Below is a small trained network, with its code and all its weights. Each question gives an input and a target symbol and asks what happens when units are switched off, that is, made to give their printed mean instead of their output.

import numpy as np


def w(rows, s, z=0):
    codes = np.array(rows[::2]) - 128.0
    scale = np.full(codes.shape[1], s)
    scale[-1] = z or s
    return codes * scale


def f(y):
    return np.maximum(y, 0)


def softmax(a):
    e = np.exp(a - a.max(-1, keepdims=True))
    return e / e.sum(-1, keepdims=True)


def log_softmax(a):
    a = a - a.max(-1, keepdims=True)
    return a - np.log(np.exp(a).sum(-1, keepdims=True))


def net(x, mask):
    ids = ['γδεζηλμπστω'.index(c) for c in x.split()]
    T = len(ids)
    res = E[ids] + P[:T]
    r = res
    for j in range(2):
        rows = slice(2 * j, 2 * j + 2)
        q, k, v = (r @ M[0][rows].T for M in (Q, K, V))
        z = softmax(np.where(np.tri(T) > 0, q @ k.T / 2**0.5, -1e9)) @ v
        o = O[0][rows]
        res = res + np.where(mask[j], z, o[:, -1]) @ o[:, :-1]
    y = f(res @ A[0][:, :-1].T + A[0][:, -1])
    res = res + np.where(mask[2:10], y, B[0][:, -1]) @ B[0][:, :-1]
    return log_softmax(res[-1] @ U[:, :-1].T + U[:, -1])


Q, K, V, O, A, B = {}, {}, {}, {}, {}, {}
E = w([
[193,67,115],'γ',
[105,193,155],'δ',
[83,166,81],'ε',
[3,123,128],'ζ',
[170,133,100],'η',
[124,128,140],'λ',
[170,144,154],'μ',
[126,132,138],'π',
[93,99,156],'σ',
[113,143,212],'τ',
[115,114,63],'ω',
],0.027)
P = w([
[22,128,100],'0',
[41,129,182],'1',
[4,139,207],'2',
[11,139,203],'3',
[33,136,236],'4',
[36,145,249],'5',
[46,140,245],'6',
[56,152,237],'7',
],0.0023)
Q[0] = w([
[170,206,11],'h1',
[243,124,44],'h1',
[2,53,51],'h2',
[111,1,247],'h2',
],0.0086)
K[0] = w([
[127,143,29],'h1',
[181,3,88],'h1',
[58,115,66],'h2',
[90,60,210],'h2',
],0.015)
V[0] = w([
[140,57,144],'h1',
[65,191,253],'h1',
[119,168,59],'h2',
[185,113,158],'h2',
],0.014)
O[0] = w([
[99,2,196,96],'h1',
[100,174,148,247],'h1',
[54,167,28,126],'h2',
[159,79,171,70],'h2',
],0.0094,0.013)
A[0] = w([
[198,92,101,17],'n1',
[133,126,133,90],'n2',
[67,98,147,135],'n3',
[65,187,152,2],'n4',
[104,112,179,36],'n5',
[147,189,167,53],'n6',
[250,140,153,51],'n7',
[86,185,75,168],'n8',
],0.015,0.0031)
B[0] = w([
[179,252,71,144],'n1',
[130,201,97,130],'n2',
[207,94,221,157],'n3',
[187,175,148,238],'n4',
[224,101,2,160],'n5',
[131,74,60,179],'n6',
[17,96,119,146],'n7',
[98,58,156,254],'n8',
],0.0075,0.026)
U = w([
[170,101,78,221],'γ',
[163,248,88,136],'δ',
[64,179,70,45],'ε',
[88,155,168,202],'ζ',
[164,164,43,61],'η',
[123,132,118,255],'λ',
[97,88,123,206],'μ',
[129,143,105,141],'π',
[131,56,163,91],'σ',
[223,187,96,59],'τ',
[90,63,86,89],'ω',
],0.013,0.0049)

Each question gives the input, a string of symbols that net reads in full, and the target symbol t.
The units are the heads (2 rows each of Q, K, V and O) and the neurons (one row each of A and B). Each row of codes is followed by its name. A weight is (code - 128) times the scale printed after its matrix; where a second scale follows, it is the last column's (O, A, B and U).
mask holds one flag per unit, heads first, then neurons. A switched-off unit (its flag False) gives its mean, the last column of its rows in O or B, instead of its output. The means were averaged over made-up inputs and are rounded, as every weight is.
A unit's drop is (log p(t) with every unit on - log p(t) with that unit switched off) / (log p(t) with every unit on - log p(t) with every unit switched off).
The circuit of an input: a set's keep is (log p(t) with only the set's units on - log p(t) with every unit switched off) / (log p(t) with every unit on - log p(t) with every unit switched off). Starting from all 10 units, units are removed one at a time, each time the one whose removal leaves the highest keep (on an exact tie, the one counted first), for as long as the keep stays at least 0.8.
units of the circuit, in order: the units of the circuit, biggest drop first
k most important neurons: the k neurons with the biggest drops, biggest first
heads that matter: for each layer, one digit per head in row order, 1 if its drop is at least 0.15 and else 0, layers parted by /
drop of u: that unit's drop, to one decimal
input σ ε δ γ σ σ π ζ, target ζ: heads that matter	00
input δ τ σ, target τ: heads that matter	11
input ε η ζ, target ζ: heads that matter	01
input λ δ δ λ σ π, target δ: most important neuron	[n8]
input τ ζ σ σ τ π, target τ: 4 most important neurons	[n8, n5, n7, n6]
input σ σ δ δ ε σ, target δ: heads that matter	10
input τ ω π λ λ, target τ: 2 most important neurons	[n8, n7]
input ω ζ ε σ, target ζ: units of the circuit, in order	[h2, n5, n6]
input ε ω ζ σ, target ζ: heads that matter	01
input δ ε π ε σ ω ε, target ε: heads that matter	11
input τ π ε, target ε: heads that matter	11
input σ η σ τ ω λ, target τ: 3 most important neurons	[n8, n5, n7]
input ε η σ, target σ: 2 most important neurons	[n3, n4]
input σ δ σ μ λ, target δ: 3 most important neurons	[n8, n3, n7]
input ζ π λ ζ δ π, target δ: 3 most important neurons	[n4, n7, n3]
input ω γ γ σ ω, target ω: most important neuron	[n4]
input ω σ ε γ ω ζ ω τ, target τ: drop of h1	1.0
input ε σ σ, target σ: drop of n8	-0.3
input η ε σ σ σ η τ, target τ: drop of h1	0.9
